Small tables with named rows and columns. After each table, cells are looked up by row and column.

kevet =
         gon  nup  gem  faz
nabote   171  133  163  159
zif      101  136   60  124
zipake   219  114  168  199
kivad    127  210  213   99
padep    127  130  179  171
sevikol  147  118   76  200
mal      163  181  139  219
gasat    130  136  193  190
mez      169  144  141  190

nup of zipake: 114
gem of mez: 141
faz of padep: 171
gon of mal: 163
gem of nabote: 163
gem of kivad: 213
Which row has the largest gon? zipake

Table dav
|  | rivem | vozor | dimivok | bek | gek |
|---|---|---|---|---|---|
| netini | 39 | 42 | 44 | 30 | 61 |
| kam | 35 | 38 | 57 | 37 | 77 |
| vopopi | 34 | 37 | 10 | 29 | 64 |
| vikota | 25 | 35 | 70 | 29 | 53 |
| sekipa | 33 | 33 | 12 | 33 | 57 |
| mam | 35 | 25 | 27 | 41 | 22 |
| satab | 23 | 39 | 20 | 37 | 37 |
| zekeraz | 29 | 26 | 43 | 33 | 8 |
| zenolir | 25 | 35 | 44 | 33 | 33 |

What is the gek of vikota in dav?
53
What is the gek of zenolir in dav?
33
What is the vozor of netini in dav?
42
What is the gek of vopopi in dav?
64
What is the dimivok of zenolir in dav?
44
What is the gek of kam in dav?
77
What is the dimivok of sekipa in dav?
12

Table sedi
         vame  fizot  belelur  vafilim
nilupuv   1.6    2.2     -0.7      0.0
lef      -4.8    6.3     -9.6      1.1
tof      -4.9    6.6     -9.7      1.4
vub       1.0    2.8     -1.9     -0.1
zenebi    1.6    2.6     -0.6      0.1

What is the vame of nilupuv in sedi? 1.6
What is the vame of tof in sedi? -4.9
What is the vame of zenebi in sedi? 1.6
What is the belelur of zenebi in sedi? -0.6
What is the belelur of lef in sedi? -9.6
What is the belelur of vub in sedi? -1.9
What is the fizot of tof in sedi? 6.6
What is the vafilim of zenebi in sedi? 0.1
What is the vafilim of vub in sedi? -0.1
What is the belelur of nilupuv in sedi? -0.7
What is the fizot of lef in sedi? 6.3
What is the vame of lef in sedi? -4.8
What is the fizot of zenebi in sedi? 2.6
What is the fizot of vub in sedi? 2.8
What is the vafilim of lef in sedi? 1.1

mita =
|  | luk | nok | temuke | famim | bab | nosizet | zuku | nad | kis |
|---|---|---|---|---|---|---|---|---|---|
| rufaki | 0.318 | 0.217 | 0.821 | 0.156 | 0.721 | 0.852 | 0.516 | 0.223 | 0.299 |
| pom | 0.623 | 0.202 | 0.619 | 0.271 | 0.134 | 0.713 | 0.403 | 0.929 | 0.284 |
| toba | 0.721 | 0.638 | 0.206 | 0.708 | 0.210 | 0.272 | 0.348 | 0.854 | 0.567 |
| kilusir | 0.805 | 0.520 | 0.326 | 0.591 | 0.265 | 0.396 | 0.272 | 0.839 | 0.461 |
| lof | 0.680 | 0.689 | 0.162 | 0.754 | 0.201 | 0.225 | 0.377 | 0.841 | 0.613 |
| fudolo | 0.280 | 0.887 | 0.168 | 0.825 | 0.651 | 0.159 | 0.556 | 0.193 | 0.797 |
| kuvari | 0.388 | 0.053 | 0.850 | 0.063 | 0.336 | 0.920 | 0.516 | 0.636 | 0.201 |

toba, temuke => 0.206
lof, famim => 0.754
kuvari, famim => 0.063
kuvari, bab => 0.336
toba, nok => 0.638
rufaki, luk => 0.318
kilusir, luk => 0.805
fudolo, zuku => 0.556
lof, nosizet => 0.225
lof, bab => 0.201

Table zamite
,volo,poken
dilaku,40200,40508
timope,49278,46116
dapem,59743,18130
nese,49384,48769
fafama,59179,82733
kam,42822,49562
fakepo,58953,47330

volo of timope = 49278
volo of dilaku = 40200
poken of kam = 49562
poken of dapem = 18130
poken of fafama = 82733
poken of fakepo = 47330
volo of kam = 42822
poken of nese = 48769
volo of fakepo = 58953
poken of timope = 46116
volo of nese = 49384
poken of dilaku = 40508
volo of fafama = 59179
volo of dapem = 59743

bope
cols = sas, nafuti, moko, timiren, pokamon, felo, lek
suvezo: [118, 96, 107, 96, 75, 126, 75]
tinu: [97, 72, 91, 59, 53, 103, 146]
kuli: [84, 98, 60, 53, 165, 114, 114]
menof: [157, 32, 133, 47, 119, 207, 146]
mes: [72, 131, 126, 143, 167, 131, 67]
rek: [105, 48, 117, 130, 122, 65, 40]
puf: [141, 92, 126, 92, 103, 110, 145]

nafuti of tinu = 72
nafuti of menof = 32
moko of rek = 117
moko of tinu = 91
pokamon of mes = 167
moko of suvezo = 107
Which row has the largest felo? menof

Table giladop
           dima     nur   rudug     kez  gesetel
til      39.647  28.080  46.607  70.656   77.157
zur      80.126  63.759  78.343  35.690   35.729
lovose   40.791  30.981  44.894  69.736   72.965
vira     74.780  64.599  78.362  35.222   40.179
zizol    34.497  10.189  26.937  91.806   84.007
petok    81.823  65.091  83.783  32.037   35.292
pudo     83.573  62.597  82.352  34.343   35.765
luzo     37.103  23.071  39.184  72.483   73.113
limu     86.549  53.700  70.985  46.634   36.133
runel    84.531  60.347  78.910  37.748   36.070
vek      75.746  67.187  81.772  32.602   39.896
pelol    36.572  66.046  86.172  37.744   88.167
goto     36.366  31.987  47.876  66.148   77.330
bivotom  36.573  29.623  46.450  67.518   76.739

What is the gesetel of runel in giladop?
36.070
What is the nur of luzo in giladop?
23.071
What is the rudug of lovose in giladop?
44.894
What is the rudug of goto in giladop?
47.876
What is the dima of zur in giladop?
80.126
What is the gesetel of vira in giladop?
40.179
What is the rudug of pelol in giladop?
86.172
What is the dima of limu in giladop?
86.549
What is the nur of til in giladop?
28.080
What is the nur of lovose in giladop?
30.981
What is the gesetel of zizol in giladop?
84.007
What is the rudug of til in giladop?
46.607
What is the nur of zur in giladop?
63.759
Row with the largest rudug: pelol

